In the rows, zero is written as 128.
Facts:
Z721 {brutrel=Z672}
Z806 {brutrel=Z721}
Z940 {brutrel=Z315, butak=Z28,Z132}
Z774 {brutrel=Z957}
Z453 {brutrel=Z857}
Z74 {brutrel=Z784}
Z717 {brutrel=Z188, butak=Z257,Z385}
Z137 {brutrel=Z774, butak=Z641,Z942}
Z455 {brutrel=Z442}
Z162 {brutrel=Z721}
Z664 {brutrel=Z940}
Z427 {brutrel=Z857}
Z887 {brutrel=Z957}
Z902 {brutrel=Z887}
Z377 {brutrel=Z957}
Z635 {brutrel=Z188, butak=Z364,Z162}
Z398 {brutrel=Z149}
Z596 {brutrel=Z149}
Z501 {brutrel=Z257}
Z640 {brutrel=Z89}
Z914 {brutrel=Z43}
Z409 {brutrel=Z672}
Z300 {brutrel=Z186}
Z799 {brutrel=Z31}
Z132 {brutrel=Z222}
Z385 {brutrel=Z270}
Z915 {brutrel=Z957, butak=Z743}
Z364 {brutrel=Z453}
Z673 {brutrel=Z833, butak=Z86}
Z367 {brutrel=Z186, butak=Z596,Z961}
Z586 {brutrel=Z149}
Z743 {brutrel=Z675}
Z615 {brutrel=Z222}
Z641 {brutrel=Z802}
Z613 {brutrel=Z188}
Z942 {brutrel=Z222}
Z930 {brutrel=Z89}
Z665 {brutrel=Z149}
Z54 {brutrel=Z89}
Z685 {brutrel=Z453}
Z833 {brutrel=Z957}
Z819 {brutrel=Z222, butak=Z444}
Z444 {brutrel=Z43}
Z332 {brutrel=Z219, butak=Z86}
Z31 {brutrel=Z675}
Z28 {brutrel=Z270}
Z325 {brutrel=Z961}
Z416 {brutrel=Z315, butak=Z685}
Z534 {brutrel=Z721, butak=Z799,Z685,Z54}
Z219 {brutrel=Z371}
Z301 {brutrel=Z315, butak=Z377,Z149,Z586}
Z786 {brutrel=Z240}
Z189 {brutrel=Z270}
Z57 {brutrel=Z377, butak=Z315}
Z784 {brutrel=Z672}
Z803 {brutrel=Z188, butak=Z398}
Z149 {brutrel=Z89}
Z802 {brutrel=Z672}
Z270 {brutrel=Z957}
Z609 {brutrel=Z453, butak=Z641,Z672,Z162,Z685,Z132}
Z961 {brutrel=Z957}
Z86 {brutrel=Z961}
Z186 {brutrel=Z672}
Z43 {brutrel=Z672}
Z442 {brutrel=Z675}
Z222 {brutrel=Z371}
Z576 {brutrel=Z315}
Z257 {brutrel=Z371}
Z567 {brutrel=Z377}
Z500 {brutrel=Z371, butak=Z942,Z930}
Z188 {brutrel=Z371, butak=Z89}

Known rows:
[147 132 163  98 173 127 136 107 158 117  87  85  73 164 158 146 147 136
  97  93 152 132 150 152 147 225 117 113 132] -> Z301
[ 97 142 144 107 160 133 163 115 156 127 138  94 117 170 143 185 139 143
 103  89 150 124 146 122 140 193 116 170 147] -> Z915
[ 99 116 157 134 178 156 154 100 146 114 121  73  89 127 121 184 140 145
 115  88 141 131 114 117 140 162 117 150 170] -> Z665
[ 97 141 154 113 156 137 162 116 159 122 139  88 114 168 160 185 141 147
 101  89 153 125 149 105 148 187 116 175 129] -> Z567
[101 119 162 137 177 162 156 101 145 120 127  60 103 127 122 183 138 150
 125  87 142 127 106 127 144 154 117 153 166] -> Z398
[107 140 167 130 163 142 150 114 168 161 134 103  87 139 122 153 142 145
  99  50 137 122 144 141 151 198 127 187 153] -> Z501
[ 91 158 168 118 168 146 159 109 136 157 110 112  88 127 149 166 170 156
 126 107 160 130 144  99 149 180 154 193  99] -> Z162
[116 153 200 120 170 147 154 109 127 118 108 131  39 177 172 158 142 134
 118  78 155 128 158 155 143 189 146 143 207] -> Z416
[ 96 149 158 116 152 152 163 112 152 133 145 113  88 181 173 175 134 150
 105  98 149 116 161  95 146 166 117 146 151] -> Z774
[ 97 140 146 103 163 136 157 111 140 156 120 119 110 126 133 152 157 151
 128 122 150 130 145 123 139 184 130 165 106] -> Z914
[ 95 134 176 112 165 131 158 112 157 112 155 150 131 163 179 192 162 145
  70  68 142 136 153 108 143 189 107 172 131] -> Z673
[104 158 192 146 169 153 150 113 170 166 125  94  63 140 134 165 155 150
  94  28 145 122 143 120 164 195 150 221 149] -> Z132
[ 83 143 175 113 142 159 142 103 145 136 131  75 135 136 145 160 139 133
  92  73 152 120 148 151 113 197 127 180 125] -> Z455
[103 139 161 122 163 143 154 110 150 137 130  97 104 142 147 163 141 141
 110  88 148 126 140 140 140 190 124 168 130] -> Z786
[ 88 163 173 118 170 153 156 108 144 155 118 109  85 132 146 169 171 147
 133 100 156 127 139  90 153 180 154 177  72] -> Z641
[110 148 162 125 162 151 151 112 166 178 138 131  67 157 113 142 134 145
 102  53 127 112 156 143 145 187 125 167 197] -> Z188
[ 97 141 148 106 162 136 157 111 141 153 122 119 109 128 135 154 155 150
 125 116 149 129 143 125 139 185 129 168 110] -> Z409
[ 89 127 155 130 132 159 159 123 169 122 138  82 116 138 175 198 124 149
 108  94 155 137 177  85 158 186 121 146 116] -> Z385
[107 147 174 131 158 155 150 110 163 169 138 125  65 152 135 143 136 148
 103  60 132 114 156 132 148 179 127 162 175] -> Z371
[ 89 141 176 132 179 166 150 102 158 122 134  74  82 137 125 187 152 133
 128  80 140 123 113  94 155 171 133 139  87] -> Z930
[100 122 158 129 172 150 153 104 149 122 125  81  95 132 130 176 141 144
 113  88 143 129 122 127 141 173 120 156 153] -> Z640

Rows:
No name comes twice in this set of rows, the named rows included.
[102 137 172 143 174 153 157 103 138 122 108  77  79 137 147 185 148 153
 104  76 157 131 126 124 142 169 137 195 187]  Z54
[118 133 190 114 166 141 151 114 144 116 125  97 100 150 157 152 139 133
 127  81 150 131 136 168 151 198 127 150 140]  Z576
[104 147 165 124 157 158 152 106 144 145 134 121  81 155 159 154 136 143
 114  98 144 118 152 134 137 173 125 141 153]  Z240
[105 153 138 140 171 143 155 110 151 144 133 111  96 140 160 165 136 138
 104 104 150 126 131 160 134 201 123 168 108]  Z427
[ 94 148 136 103 171 123 161 109 128 150  92 139  78 139 124 167 164 150
 106 113 157 136 157 122 124 200 146 194 168]  Z534
[108 181 145 174 180 153 160 108 140 154 122 109  71 143 198 181 144 144
  96  97 167 126 125 163 138 199 147 208 103]  Z685
[ 92 168 172 121 165 159 159 105 131 161 114 137  59 146 159 161 163 154
 126 111 155 121 157  90 145 165 154 165 127]  Z672
[ 95 150 159 114 151 148 163 113 155 130 145 110  94 183 174 179 134 150
 103  98 150 117 162  93 145 169 116 151 148]  Z270
[100 145 150 107 161 142 160 111 138 162 126 108 126 125 135 149 155 156
 139 118 152 126 137 133 143 178 131 172 106]  Z444
[131 126 160 138 176 171 139  90 153 130  98  63  56 141 156 163 141 161
 104 104 145 121 128  85 151 148 110  98 158]  Z149
[ 90 145 175 118 145 161 148 105 145 142 137  69 142 138 148 159 139 140
 109  76 152 118 140 158 123 190 127 182 125]  Z743
[130 119 155 134 180 157 138  94 159 121  94  41  80 129 146 172 148 158
  99  97 149 129 119  95 153 169 110 127 133]  Z586
[ 99 122 151 136 144 151 145 121 180 158 122 119  73 116 110 166 123 138
  93  51 131 138 180 125 149 217 129 151 170]  Z717
[ 87 149 176 117 140 168 144 101 141 146 137 103 106 150 159 151 134 137
 100  87 147 113 159 138 116 177 126 151 149]  Z675
[ 98 137 196 124 161 144 158 113 158 119 165 129 147 154 201 187 164 156
  80  66 148 134 146 104 157 174 110 185 105]  Z86

The same elements again, as new rows of numbers:
Known rows:
[177 122  71 143 133  94 113  99 163 107 143 133 146 181 114 115 154 108
 165 153 112  92 155 120 136  97 130  97 170] -> Z28
[110 122 135 142 115 117 127 129 138  99 119 120 127 105 135 123 116 127
 116 130 124 134 104 129 122 122 134 180 115] -> Z240
[131 148 170 104 152 136 145 146 137 133 175 156 124 116 113 136 123 164
 111  60 103 142 180 131 120 116 116  89 111] -> Z806
[116 122 103  88 158 139 101 131 108 154 106 146 107 109 142 118 114 108
  93 146 178 149  80 112 150 163 122  93 151] -> Z500
[ 95 101  84 127  99 177 119 124 154 181 123 100 134 129  99 116 129 113
 134 125 106 166 132 145 158  88 138 103 155] -> Z930
[117 125 158 143 125 115 145 154 167 172 106 114 109 107 159 114 150 114
 126 151 115 126 159 156 129 166 101 117 142] -> Z427
[172 137  80 172 133  82  93 102 144  89 130 127 150 157 132 128 110 113
 146 148 121  73 103 119 109 109 133 174 152] -> Z833
[107 132 151 128 109 112 170 165 178 177 100 102 129 113 189 111 175 105
 115 158 111 158 181 164 129 150  89 127 166] -> Z685
[187 103  72 166 128 104 108  99 114 126 141 131 167 158 103 156 163 105
 129 159 133  83 186 152 125 173 167 109 171] -> Z86
[ 95  96  92 156  77 195 124 133  92 198 108  84 161 136  95 119 123 108
 139 132 107 183 178 144 164  85 154 128 157] -> Z586
[ 95 134 142 128 115 199 133 158 144  92 146 144  93 148  91 113 168 146
 154 155 157 105 161 112 165 173 154 170 105] -> Z664
[100 144 186 110 158  76 159  98 137 195 187 103 118 150 119 113 152 194
 155  52 102 171 170  70 148 105 178 124  80] -> Z444
[128  91 154 101  62 119 145 102 125  88  98 131 113  87 172 132 129 105
 152 123 100 124  93 105 123 124 148 173 100] -> Z675
[179 124  86 164 142  91  96 103 140 120 136 139 124 175 110 119 134 109
 170 153 114  62 140 121 129 124 127  96 162] -> Z189
[172 136  82 174 133  83  96 101 143  89 130 127 149 157 132 127 111 112
 144 148 121  71 103 121 107 110 134 172 153] -> Z887
[114 120 105  77 155 144 152 119 111 141 105 112 142 159 136 115 153 117
  92 157 180 178  82 124 145 110 123  94 163] -> Z132
[119 122 133  82 159 132 134 124  80 156 101 117 119 140 130 119 130 121
  93 158 180 163  77 125 138 148 122  90 143] -> Z615
[172 137  83 172 133  83  94 102 143  88 130 126 149 157 133 128 109 114
 144 147 120  74 104 120 108 108 135 173 152] -> Z774
[117 122 131  89 154 128 133 126  88 148 103 116 122 134 131 120 127 121
  97 154 171 161  80 125 135 143 123 101 138] -> Z501
[121 143 149  89 144 147 158 139 162 115 174 146 149 133 121 123 142 157
 108  64 102 167 180 130 129  95 119  95 146] -> Z641
[109 133 123  98 153 110 131 121  88 105  99 109 143 113 157 126 108 124
  91 151 182 167  69 123 116 129 127 164 124] -> Z219

Rows:
No name comes twice in this set of rows, the named rows included.
[ 90  97  87 166  99 182  91 128 121 200 113  92 116 101  93 126  95 113
 144 119 102 152 108 152 159  88 139 101 130]  Z665
[187 105  72 174 141 103  76 108  97 143 136 163 135 109 108 184 124 100
 120 152 146  51 177 144 135 200 165 106 162]  Z673
[184 140 128 164 148  97  75 149 161 115 128 165  89 164 106 116 105 103
 203 142 130  41  72 111  82  92  83  93 156]  Z57
[121 113 141 123 128 136 129 131 136 137 123 126 110 124 114 120 135 123
 132 137 119 126 136 132 140 136 129 109 132]  Z786
[142 105 103 113 156 148  98 131  65 173 106 145 129  87 128 180 124 106
  88 155 190 138 117 145 142 203 160 104 148]  Z332
[ 90 148 107 146 108 196 102 165 160  80 145 164  94 105  94 115 139 141
 123 142 174 100 128  97 166 179 160 213 104]  Z940
[113 125 141 138 118 197 121 166  98 112 129 130  97 134  95 113 160 125
 139 150 166 132 191  94 170 169 158 181 131]  Z301
[ 93 146 105 148 110 184 100 161 158  81 141 162  98 100 100 115 129 135
 118 136 168 103 120  99 162 172 157 211 108]  Z416
[ 97 103 107 153 111 168 103 129 125 189 116 101 113 110  97 122 109 117
 138 127 106 142 117 145 154  99 135 102 132]  Z640
[141  88 161  85  64 139 151 100 119 107  96 141  98  98 156 123 153  99
 177 133  96 111 120 102 142 138 146 103 116]  Z455
[124 146 155  86 147 149 162 141 162 118 179 151 148 135 117 122 145 161
 109  60 101 169 186 130 129  94 116  89 147]  Z162

The same elements again, as new rows of numbers:
Known rows:
[162 124 130 133  88 116 136 175 173 136 136 128  89 134 172 163 121 162
 132  71 172 122 117 147 117 127  97 157 164 147  95 153 114] -> Z799
[156 110 135 108  80 103 115 158 213 109 129 133  75 130 155 183 162 161
 101  77 157 116 125 142 110 151  85 119 125 165  81 167 110] -> Z596
[148 125 119 125  99  98 137 151 177 122 122 121  98 152 151 182 145 153
 104  91 166 152 110 142 133 108 105 143 122 146 127 174 127] -> Z162
[158 128 119 144 100 155 159 175 169 112 111 138  54 125 171 198 143 198
 145  81 162 143 117 169 132 137 110 180 203 147  84 145 114] -> Z675
[172 132 104  94 111 115 100 136 176 138 133 151  84 147 141 177 128 149
  90  74 200 146 124 153 137 127 107 126 148 141 100 136 115] -> Z364
[151 120 117 122  94 100 135 147 177 123 128 118 109 154 154 180 150 156
 102  83 161 146 113 144 133 114  95 154 131 150 115 170 121] -> Z914
[203 105  85 123  83 176 134 108 170 101 109 149  79 118 138 194 166 181
 150  68 123 145 116 173 139 122 113 150 164 172  98 178 137] -> Z957
[155 109 120 113  74 115 116 154 197 121 132 124  84 137 160 180 152 151
 109  80 165 111 119 142 117 146  87 129 128 155  87 162 110] -> Z54
[159 115 133 124  88 113 101 131 171 121 133 131  81 162 170 176 123 161
 140  76 158 146 110 131 140 127  65 144 121 145  89 144 121] -> Z301
[192  89 111 110  82 124 101 151 172 117 116 142 103 138 145 173 138 145
 126  60 141 131 114 131 120  94 101 140 151 149  91 176 130] -> Z86
[172  98 121 109  82 108 103 166 161  95 115 144 101 153 163 181 131 134
 101  93 145 130 105 136 114 108  90 141 156 145  88 141 136] -> Z332
[149 111 121 117  84 106 144 142 182 124 126 121 108 158 162 173 149 150
  99  76 162 157 118 144 134 118  95 154 132 147 118 160 123] -> Z444
[139 121  99 131 102 136 157 135 171  92 106 112  93 153 144 226 180 185
 105 100 149 167 118 159 153 123 104 182 155 154 116 172 121] -> Z43
[177 120 131 120  92  96 124 141 156  90 130 149 103 155 173 175 126 142
 103  99 149 129 100 152 114 134  86 133 143 162  91 136 132] -> Z803
[188  87 118 114  86 127 105 146 175 112 117 146 102 139 146 175 133 140
 124  58 141 133 113 130 120  99 101 138 148 145  95 168 132] -> Z673
[172 123 115 113  80 103 120 152 162 111 128 139  98 149 169 168 138 147
 106 100 153 132 104 157 117 127  87 138 144 159  93 141 133] -> Z501
[166 110 118 109  66 112 130 147 162 108 124 144  99 157 183 160 133 130
  99  99 148 139 102 159 118 128  88 137 143 150 100 124 139] -> Z717
[149 119 117 123  96  99 137 146 178 122 129 116 108 156 155 181 151 156
  99  84 162 147 114 142 133 113  96 155 130 150 117 173 121] -> Z409
[167 130  83  99 110 162 112 120 169 109 118 148  68 141 134 218 152 179
  99  85 185 155 131 173 153 144 106 156 179 148  85 130 112] -> Z857
[153 119 119 120  94 101 135 147 177 122 128 120 106 154 154 180 149 156
 102  82 162 145 115 142 132 115  94 152 132 150 112 171 122] -> Z74
[195 109  89 123  85 171 133 113 171  99 110 147  77 123 139 198 164 181
 145  73 129 147 116 171 139 125 111 152 164 171  96 172 133] -> Z887

Rows:
No name comes twice in this set of rows, the named rows included.
[173 137  74  85 121 165 101 114 168 117 122 156  69 143 122 221 147 176
  84  80 207 158 139 176 157 147 113 152 187 143  84 117 107]  Z453
[201 115  99 123  89 166 130 110 177  90 114 152  81 115 133 197 162 192
 143  69 126 150 124 168 133 125 107 152 168 182  97 175 137]  Z961
[151 118 116 125  77 157 104 115 167  98 114 130  49 159 165 211 145 200
 160  92 146 179 120 146 166 136  56 167 142 152  80 129 126]  Z315

Now the same elements, written a new way:
Known rows:
[ 83 114 121 128 195 163 132 173 156 121 207 111 139  60  89 128  90  52
 116 151 133  99  97 117  93 130 125 106 103  96 130] -> Z609
[123 116 133 147 129 126 139 182 106 145 158 123 102 114  77 134 146 163
 124 128 110 146 130 138  87 124 136 145  56 151 115] -> Z672
[128 138 121 106 144 124  98 172 148 120 131 152 122  82 131 171 146 183
 152 141 119 153 154 153  94 105 113 139 104 146 123] -> Z409
[124 131 129 130 133 125 110 146 153 127 131 137 114  99 114 135 149 185
 144 136 112 151 152 145 104 112 125 140  74 160 129] -> Z802
[102 116 133 103 129 124 165 132  51 148 153 116  48 177 160 120 117 102
 134 134 103 112  82  93 143 137 152 173 134 108 122] -> Z132
[130 135 129 139 129 123 105 148 167 126 134 126 106 100 108 129 147 174
 142 144 108 148 151 144 104 119 130 145  71 162 131] -> Z186
[136 122 134 133 113 130 119  76 160 167  65 109  80 154  94 126 155 134
 118 101 168 122 138 122 148  81 100  82 122 108 175] -> Z31
[ 76 116 126 133 120 130 166 100 153 139 101 153 195 137  63 161 134  95
 119  71 123 140 154 101 117 160 174 120 128 123 118] -> Z149
[ 85 131 118 133 120 114 148 146 141 130  88 172 193  93 111 181 129  92
 118  52 115 109 177 131  99 146 178 105 147 125 138] -> Z665
[100  81 144 117 139 144 166  78 161 151 168 132 177 141 102  67 139 112
 142 180 122 155 129  98 139 162 133 110  92 113 105] -> Z301
[111 128 154 141 123  97 186  61 127 137 149 127 145 120  98  56 149 149
 141 127 131 140 143 124 141 103 123  94  91 146 112] -> Z315
[116  87 177 140 145 116 199 132  93 173 199 146 147 114 111  56 160 137
 129 146 129 157 128 131 106 108 115  88  64 125 117] -> Z416
[112 123 154 130 133 110 173  94 128 138 160 136 161 109 122  66 144 144
 133 125 133 141 137 123 134 110 129  97 100 137 117] -> Z576
[130 125 136 109 140 120 142 117 137 137 128 145 135 102 134 130 146 153
 139 127 145 143 139 137 125  91 106 105 130 118 127] -> Z240
[125 130 132 124 131 127 132 115 143 131 126 136 135 113 132 127 129 127
 130 124 132 127 133 132 128 116 120 117 132 122 131] -> Z786
[189 138 119 130 110 138  87 161 111 100 104 135 193 138 156 157 114 124
 107 145 154 136 115 160 147 128  90 119 211 118 110] -> Z189
[121 115 135  89 133 118 147 102 107 143 136 130  81 155 179 105 134 127
 151 136 119 123 114 111 149 117 125 137 142 109 129] -> Z219
[126 154 108 147 122 118  93 158 163 106 126 124  97  96  91 141 143 181
 145 137  97 141 158 144 103 126 140 158  74 180 125] -> Z444
[151 143 132 199 100 127 119  67 135 131 124 102 151 147 145 110  97 145
  86 136 152 107  71 150 125 149 129 124 161 145 110] -> Z961
[124  89 127  57 158 138 143 174  62 164 153 150  77 152 209 136 127 105
 155 157 108 118  97 113 141 127 135 161 150  79 136] -> Z635
[113 118 125  65 159 134 141 155  77 134 146 142  84 179 234 129 126 132
 163 134 114 133  93  85 168 159 115 147 171 103 173] -> Z717

Rows:
No name comes twice in this set of rows, the named rows included.
[ 63 139 124 184 112 116 153  93 163 155 100 155 183  88 122 177 105 107
  83  50 120  90 143 124  75 151 201 121 132 136 129]  Z596
[ 97 141 133 113 129 114 168  94  87 120 143 107  77 191 160  86 126 140
 138 115 120 125  92  76 165 162 130 143 132 133 162]  Z257
[102 136 133 148 108 103 150 100 141 132 106 139 142 117  98 115 134 113
 123  82 129 114 160 123 123 125 154 105 122 136 132]  Z89

The same elements again, as new rows of numbers:
Known rows:
[142 130 118 150 105  20 101  48 135 105 152 107 129 129 106] -> Z596
[165 133 130 144  85 106 111 137  90 124 111 156 125 174 179] -> Z367
[125 178 122 132 168 140 138 155  94 126  83 131  94 170 182] -> Z186
[145 116 115 149 119 108 123 144  86 136 102 163 110 156 166] -> Z300
[144 117 114 150 118 106 122 143  83 133 101 163 108 156 164] -> Z914
[165  98 135 108  82 147 178 163 120 154 200 130 120 122 116] -> Z915
[156 115  87 118 127  68 115 100 112 111 101 127 142 106  92] -> Z364
[121 172 143 136 160 132 136 127 143 118 126  97 115 136 126] -> Z453
[140  87 152 112 106 139  51 132 122 155 103 120 168  74 132] -> Z635
[115 106 144 132 101 147  75 126 132 149 110 139 151 103 115] -> Z501
[ 51 120 130 121 187 202 109 124 154 137  49 107  97  79 105] -> Z257
[103 127 156 174 102  88 120  88 109 111 195 138 105 127  99] -> Z640
[126 147 118  89 149 185 188 138 160 107 173 107 131 143 131] -> Z887
[160  83 134 108  61 156 194 133 132 139 163 120  98 122 122] -> Z57
[123 179 124 130 169 142 138 152 103 124  83 127  97 170 180] -> Z802
[131 118  95 144 125 102 117 124 101 132  94 166 116 162 156] -> Z641
[155  91 126 120 106 152 167 141 131 120 190 143 150 127 125] -> Z137
[199  98  85 157 141 111 124 158 108 171  59 142 132 163 172] -> Z806
[ 82  38 101 132 146 163 207 114 152 124 162 163  95 106 120] -> Z385
[145 115 114 148 122 108 124 144  88 136 103 161 111 155 159] -> Z409
[139 126 129 145 130  98 111 137 123 143 159 140 149 130 112] -> Z301

Rows:
No name comes twice in this set of rows, the named rows included.
[133 109 171 152 136 157  59 166 110 131 144 148 196  83 119]  Z332
[141 108 151  48  98  71  65 179  95 210 120 114 136  41 117]  Z819
[125 107 156 135  96 153  72 142 124 146 116 139 158  95 117]  Z500
[104 147 197 119 108 218  79 140 140 118  66  87 132  86 136]  Z188
[133  82  86 104 107 142 173 114 153 120 178 153 148 142 118]  Z28

